Here is a tiny trained network, its code and every weight. The questions are about switching its units off for an input and a class, where a switched-off unit gives its printed mean instead of its output.

import numpy as np


def w(rows, s, z=0):
    codes = np.array(rows[::2]) - 128.0
    scale = np.full(codes.shape[1], s)
    scale[-1] = z or s
    return codes * scale


def norm(h):
    return h / np.sqrt((h * h).mean(-1, keepdims=True) + 1e-5)


def f(y):
    return np.maximum(y, 0)


def log_softmax(a):
    a = a - a.max(-1, keepdims=True)
    return a - np.log(np.exp(a).sum(-1, keepdims=True))


def net(x, mask):
    res = np.array(x, float).reshape(1, 4) / 4 @ E
    u = 0
    for l in range(3):
        y = f(norm(res) @ A[l][:, :-1].T + A[l][:, -1])
        res = res + np.where(mask[u : u + 5], y, B[l][:, -1]) @ B[l][:, :-1]
        u += 5
    return log_softmax(norm(res)[-1] @ U[:, :-1].T + U[:, -1])


A, B = {}, {}
E = w([
[183,134,15,190,61,102],'x0',
[53,86,149,132,221,81],'x1',
[109,147,79,58,141,178],'x2',
[164,254,174,137,197,121],'x3',
],0.009)
A[0] = w([
[116,105,154,65,117,138,89],'0.n1',
[52,101,139,53,141,165,27],'0.n2',
[45,148,255,127,172,96,1],'0.n3',
[116,120,138,161,186,146,116],'0.n4',
[120,152,103,94,151,38,22],'0.n5',
],0.0096,0.0054)
B[0] = w([
[89,138,24,107,194,86,171],'0.n1',
[123,6,101,70,168,221,191],'0.n2',
[99,162,254,159,129,96,252],'0.n3',
[118,132,151,109,150,84,181],'0.n4',
[122,133,103,122,147,91,145],'0.n5',
],0.0087,0.004)
A[1] = w([
[230,254,122,107,118,207,20],'1.n1',
[148,67,117,155,162,101,170],'1.n2',
[227,253,104,80,79,167,41],'1.n3',
[87,71,122,105,184,130,2],'1.n4',
[91,115,81,79,106,148,95],'1.n5',
],0.0078,0.0034)
B[1] = w([
[232,187,124,93,98,255,243],'1.n1',
[191,142,113,108,71,154,186],'1.n2',
[140,206,111,127,103,208,255],'1.n3',
[151,160,112,122,159,172,160],'1.n4',
[156,142,237,173,151,142,172],'1.n5',
],0.0091,0.0054)
A[2] = w([
[150,166,94,151,175,67,15],'2.n1',
[87,139,129,162,126,149,42],'2.n2',
[84,63,118,38,163,194,19],'2.n3',
[120,62,88,156,2,126,124],'2.n4',
[88,92,121,6,148,161,4],'2.n5',
],0.0089,0.0033)
B[2] = w([
[119,145,64,22,153,70,147],'2.n1',
[64,182,149,152,207,155,128],'2.n2',
[129,67,17,78,204,255,185],'2.n3',
[102,59,140,225,106,70,254],'2.n4',
[110,16,125,91,185,196,172],'2.n5',
],0.0077,0.0061)
U = w([
[82,50,111,83,176,218,178],'0',
[80,143,122,112,105,131,2],'1',
[137,179,60,112,168,54,91],'2',
[128,63,90,196,52,90,144],'3',
[181,209,104,126,82,218,182],'4',
[92,159,253,114,170,82,155],'5',
],0.019,0.0076)

Each question gives the input, the list of numbers given to net, and the class t.
The units are the neurons (one row each of A and B). Each row of codes is followed by its name. A weight is (code - 128) times the scale printed after its matrix; where a second scale follows, it is the last column's (A, B and U).
mask holds one flag per neuron, layer by layer. A switched-off neuron (its flag False) gives its mean, the last column of its row in B, instead of its output. The means were averaged over made-up inputs and are rounded, as every weight is.
A unit's drop is (log p(t) with every unit on - log p(t) with that unit switched off) / (log p(t) with every unit on - log p(t) with every unit switched off).
The circuit of an input: a set's keep is (log p(t) with only the set's units on - log p(t) with every unit switched off) / (log p(t) with every unit on - log p(t) with every unit switched off). Starting from the 12 units with the biggest drops (on a tie, the unit counted first), units are removed one at a time, each time the one whose removal leaves the highest keep (on an exact tie, the one counted first), for as long as the keep stays at least 0.8.
circuit, biggest first: the units of the circuit, biggest drop first
unit that matters most: the unit with the biggest drop
k most important neurons: the k neurons with the biggest drops, biggest first
top k neurons in layer l: the k neurons of layer l with the biggest drops, biggest first
drop when u is switched off: that unit's drop, to one decimal
input [3,3,-7,2], class 2: circuit, biggest first	(2.n1 2.n4 1.n1)
input [6,5,5,6], class 2: unit that matters most	0.n5
input [7,4,-3,6], class 2: circuit, biggest first	(2.n1 1.n1)
input [2,1,-4,3], class 2: 4 most important neurons	(1.n1 0.n3 2.n1 1.n3)
input [-1,2,5,7], class 5: circuit, biggest first	(0.n3 2.n3)
input [3,3,-4,3], class 2: 2 most important neurons	(2.n1 0.n3)
input [4,-8,3,-7], class 3: 2 most important neurons	(2.n4 1.n1)
input [-4,4,-8,-7], class 5: 2 most important neurons	(0.n3 1.n1)
input [5,3,-8,5], class 2: top 2 neurons in layer 2	(2.n1 2.n4)
input [7,-7,5,-6], class 3: drop when 1.n1 is switched off	0.2
input [5,-7,4,-7], class 3: drop when 2.n4 is switched off	0.3
input [5,-6,-2,-3], class 3: drop when 1.n3 is switched off	-0.1
input [4,6,3,6], class 2: drop when 2.n1 is switched off	0.1
input [6,8,-1,0], class 2: unit that matters most	2.n1
